Below are the code and all the weights of a small trained network. Each question names an input and a class and asks about switching units off, where a switched-off unit gives its printed mean instead of its output.

import numpy as np


def w(rows, s, z=0):
    codes = np.array(rows[::2]) - 128.0
    scale = np.full(codes.shape[1], s)
    scale[-1] = z or s
    return codes * scale


def f(y):
    return np.maximum(y, 0)


def log_softmax(a):
    a = a - a.max(-1, keepdims=True)
    return a - np.log(np.exp(a).sum(-1, keepdims=True))


def net(x, mask):
    res = np.array(x, float).reshape(1, 3) / 4 @ E
    y = f(res @ A[0][:, :-1].T + A[0][:, -1])
    res = res + np.where(mask, y, B[0][:, -1]) @ B[0][:, :-1]
    return log_softmax(res[-1] @ U[:, :-1].T + U[:, -1])


A, B = {}, {}
E = w([
[106,151,200,233,96,90],'x0',
[233,84,206,131,131,171],'x1',
[121,140,147,65,7,108],'x2',
],0.011)
A[0] = w([
[104,94,122,126,129,112,184],'N1',
[119,97,141,177,101,107,88],'N2',
[144,117,104,99,125,119,102],'N3',
[122,103,94,132,127,106,103],'N4',
[126,160,150,166,101,120,133],'N5',
[218,109,172,133,131,147,90],'N6',
[76,121,117,136,112,130,93],'N7',
[103,138,138,83,158,139,123],'N8',
[114,150,175,205,93,118,95],'N9',
[127,175,153,107,145,136,222],'N10',
[132,133,148,184,129,101,161],'N11',
[128,134,131,132,160,122,199],'N12',
[60,154,79,150,132,123,102],'N13',
[128,143,148,99,43,117,135],'N14',
[183,130,77,84,146,145,101],'N15',
[126,99,105,160,113,139,248],'N16',
[135,125,111,197,251,121,93],'N17',
[153,131,105,51,153,126,135],'N18',
[127,113,107,109,135,138,94],'N19',
[60,142,71,126,98,87,119],'N20',
[177,114,171,112,86,136,119],'N21',
[171,130,147,130,150,124,180],'N22',
[121,126,132,93,33,105,109],'N23',
],0.02,0.012)
B[0] = w([
[102,132,111,166,86,88,169],'N1',
[63,106,138,80,131,150,164],'N2',
[121,91,144,127,150,167,160],'N3',
[118,126,153,126,146,147,143],'N4',
[134,68,158,134,122,138,180],'N5',
[75,187,214,117,159,106,232],'N6',
[90,159,160,143,156,169,159],'N7',
[113,99,150,120,117,133,162],'N8',
[55,65,142,52,146,147,209],'N9',
[115,123,59,197,116,75,199],'N10',
[98,68,119,145,130,125,199],'N11',
[129,139,54,167,106,106,186],'N12',
[95,166,183,106,163,94,202],'N13',
[188,148,85,133,109,191,230],'N14',
[57,77,150,108,130,142,203],'N15',
[141,121,25,220,122,48,215],'N16',
[221,181,133,62,108,252,250],'N17',
[86,61,121,110,124,133,219],'N18',
[103,111,140,107,146,148,150],'N19',
[104,176,194,148,139,95,225],'N20',
[117,182,159,145,151,117,212],'N21',
[108,169,111,165,129,69,200],'N22',
[205,160,83,93,120,192,231],'N23',
],0.03,0.016)
U = w([
[157,175,82,131,91,196,130],'0',
[104,197,193,167,157,90,145],'1',
[81,12,118,115,119,143,122],'2',
[148,117,63,207,86,71,254],'3',
[187,130,164,86,120,58,85],'4',
[216,62,190,180,113,33,90],'5',
[206,101,145,144,75,87,77],'6',
],0.011,0.0078)

Each question gives the input, the list of numbers given to net, and the class t.
The units are the neurons (one row each of A and B). Each row of codes is followed by its name. A weight is (code - 128) times the scale printed after its matrix; where a second scale follows, it is the last column's (A, B and U).
mask holds one flag per neuron, in row order. A switched-off neuron (its flag False) gives its mean, the last column of its row in B, instead of its output. The means were averaged over made-up inputs and are rounded, as every weight is.
A unit's drop is (log p(t) with every unit on - log p(t) with that unit switched off) / (log p(t) with every unit on - log p(t) with every unit switched off).
The circuit of an input: a set's keep is (log p(t) with only the set's units on - log p(t) with every unit switched off) / (log p(t) with every unit on - log p(t) with every unit switched off). Starting from the 12 units with the biggest drops (on a tie, the unit counted first), units are removed one at a time, each time the one whose removal leaves the highest keep (on an exact tie, the one counted first), for as long as the keep stays at least 0.8.
units of the circuit, in order: the units of the circuit, biggest drop first
k most important neurons: the k neurons with the biggest drops, biggest first
drop of u: that unit's drop, to one decimal
input [-8,6,7], class 2: units of the circuit, in order	N18
input [6,0,-5], class 2: 2 most important neurons	N9, N11
input [-8,-7,5], class 2: 2 most important neurons	N18, N6
input [3,-7,-7], class 0: 2 most important neurons	N17, N6
input [5,4,5], class 0: 3 most important neurons	N14, N23, N18
input [-6,-6,0], class 1: 3 most important neurons	N20, N13, N9
input [0,7,5], class 1: 3 most important neurons	N6, N17, N21
input [-7,-7,1], class 1: 2 most important neurons	N20, N13
input [7,-6,8], class 0: 2 most important neurons	N23, N14
input [-2,8,7], class 1: 3 most important neurons	N6, N21, N17
input [-8,8,-2], class 1: 2 most important neurons	N6, N22
input [7,-2,-7], class 0: 2 most important neurons	N17, N18
input [-4,7,-6], class 1: 3 most important neurons	N6, N23, N14
input [-5,-7,3], class 1: units of the circuit, in order	N20
input [-5,-6,-4], class 1: drop of N13	0.6
input [7,4,0], class 2: drop of N9	0.2
input [0,7,-3], class 1: drop of N6	0.8
